Below is a small trained network, with its code and all its weights. Each question gives an input and a class and asks what happens when units are switched off, that is, made to give their printed mean instead of their output.

import numpy as np


def w(rows, s, z=0):
    codes = np.array(rows[::2]) - 128.0
    scale = np.full(codes.shape[1], s)
    scale[-1] = z or s
    return codes * scale


def f(y):
    return np.maximum(y, 0)


def log_softmax(a):
    a = a - a.max(-1, keepdims=True)
    return a - np.log(np.exp(a).sum(-1, keepdims=True))


def net(x, mask):
    res = np.array(x, float).reshape(1, 8) / 4 @ E
    y = f(res @ A[0][:, :-1].T + A[0][:, -1])
    res = res + np.where(mask, y, B[0][:, -1]) @ B[0][:, :-1]
    return log_softmax(res[-1] @ U[:, :-1].T + U[:, -1])


A, B = {}, {}
E = w([
[86,179,208,65,124],'x0',
[130,12,144,149,151],'x1',
[112,167,31,134,71],'x2',
[42,75,103,113,55],'x3',
[70,140,76,63,152],'x4',
[175,90,163,2,96],'x5',
[203,145,65,102,135],'x6',
[169,109,133,131,14],'x7',
],0.0085)
A[0] = w([
[198,94,139,125,165,196],'N0',
[89,135,48,141,84,232],'N1',
[198,75,131,122,179,162],'N2',
[103,125,172,63,141,155],'N3',
[49,175,122,27,115,251],'N4',
[183,178,107,128,89,150],'N5',
[134,166,153,88,117,196],'N6',
[70,144,169,51,141,145],'N7',
[209,149,171,124,115,176],'N8',
[200,64,148,112,201,163],'N9',
[95,159,139,156,191,147],'N10',
[220,157,147,127,109,107],'N11',
[75,81,144,147,68,130],'N12',
[91,182,4,153,128,103],'N13',
[65,137,159,56,132,135],'N14',
[138,64,140,145,112,219],'N15',
[85,177,49,116,119,232],'N16',
[195,167,153,114,98,150],'N17',
[82,165,174,163,216,140],'N18',
[209,53,136,107,155,150],'N19',
[183,179,137,134,81,121],'N20',
[81,53,158,180,32,137],'N21',
[108,125,161,174,211,169],'N22',
[159,70,134,131,158,127],'N23',
[119,108,94,145,129,189],'N24',
[78,181,128,173,195,204],'N25',
[74,153,167,39,126,108],'N26',
[95,125,165,136,204,194],'N27',
],0.012,0.0028)
B[0] = w([
[83,188,88,92,73,184],'N0',
[139,44,81,188,194,223],'N1',
[75,174,77,82,55,188],'N2',
[154,83,165,38,50,201],'N3',
[175,75,136,108,150,255],'N4',
[181,191,112,132,243,179],'N5',
[194,137,132,74,177,181],'N6',
[173,55,165,67,81,218],'N7',
[127,206,116,91,163,180],'N8',
[74,171,79,99,21,207],'N9',
[164,158,147,205,86,202],'N10',
[127,252,131,84,181,172],'N11',
[72,76,202,144,202,204],'N12',
[156,59,46,186,155,230],'N13',
[186,35,180,51,107,212],'N14',
[20,152,149,127,101,188],'N15',
[175,82,87,143,138,219],'N16',
[153,227,153,101,198,173],'N17',
[187,165,178,207,37,233],'N18',
[80,158,95,61,80,194],'N19',
[147,179,126,111,225,173],'N20',
[23,97,184,158,229,235],'N21',
[126,201,157,199,2,222],'N22',
[67,145,104,82,49,173],'N23',
[103,97,121,163,127,168],'N24',
[178,132,147,229,89,231],'N25',
[190,62,165,50,113,219],'N26',
[145,181,183,143,65,213],'N27',
],0.0076,0.011)
U = w([
[171,227,117,105,226,237],'0',
[25,162,59,81,88,2],'1',
[154,175,189,214,93,154],'2',
[181,72,185,49,140,38],'3',
[10,94,197,167,198,224],'4',
[154,77,1,183,193,75],'5',
],0.0093,0.00094)

Each question gives the input, the list of numbers given to net, and the class t.
The units are the neurons (one row each of A and B). Each row of codes is followed by its name. A weight is (code - 128) times the scale printed after its matrix; where a second scale follows, it is the last column's (A, B and U).
mask holds one flag per neuron, in row order. A switched-off neuron (its flag False) gives its mean, the last column of its row in B, instead of its output. The means were averaged over made-up inputs and are rounded, as every weight is.
A unit's drop is (log p(t) with every unit on - log p(t) with that unit switched off) / (log p(t) with every unit on - log p(t) with every unit switched off).
The circuit of an input: a set's keep is (log p(t) with only the set's units on - log p(t) with every unit switched off) / (log p(t) with every unit on - log p(t) with every unit switched off). Starting from the 12 units with the biggest drops (on a tie, the unit counted first), units are removed one at a time, each time the one whose removal leaves the highest keep (on an exact tie, the one counted first), for as long as the keep stays at least 0.8.
units of the circuit, in order: the units of the circuit, biggest drop first
most important unit: the unit with the biggest drop
k most important neurons: the k neurons with the biggest drops, biggest first
drop when u is switched off: that unit's drop, to one decimal
input [4,2,6,5,1,1,-4,0], class 3: most important unit => N14
input [-4,-4,-4,5,8,-1,-5,-4], class 3: units of the circuit, in order => [N14 N7]
input [5,0,-3,6,1,-3,3,5], class 4: units of the circuit, in order => [N21 N12]
input [-7,4,3,-2,-2,-8,-4,3], class 4: 2 most important neurons => [N21 N15]
input [-1,6,8,-2,-1,-5,-2,-3], class 5: 2 most important neurons => [N13 N1]
input [-4,2,4,1,3,-4,-6,-6], class 2: 3 most important neurons => [N22 N18 N25]
input [-4,-6,-5,-4,7,-6,7,7], class 0: 3 most important neurons => [N11 N5 N17]
input [-5,7,0,3,-3,-6,4,-6], class 2: 2 most important neurons => [N22 N25]
input [-4,8,5,0,2,-8,-5,7], class 4: drop when N21 is switched off => 0.2
input [-5,-7,-7,1,-3,-5,3,4], class 0: drop when N9 is switched off => 0.0
input [4,-4,2,-4,-4,-1,-4,0], class 0: drop when N8 is switched off => 0.1
input [-7,-2,-7,-2,1,0,2,-4], class 1: drop when N2 is switched off => 0.1
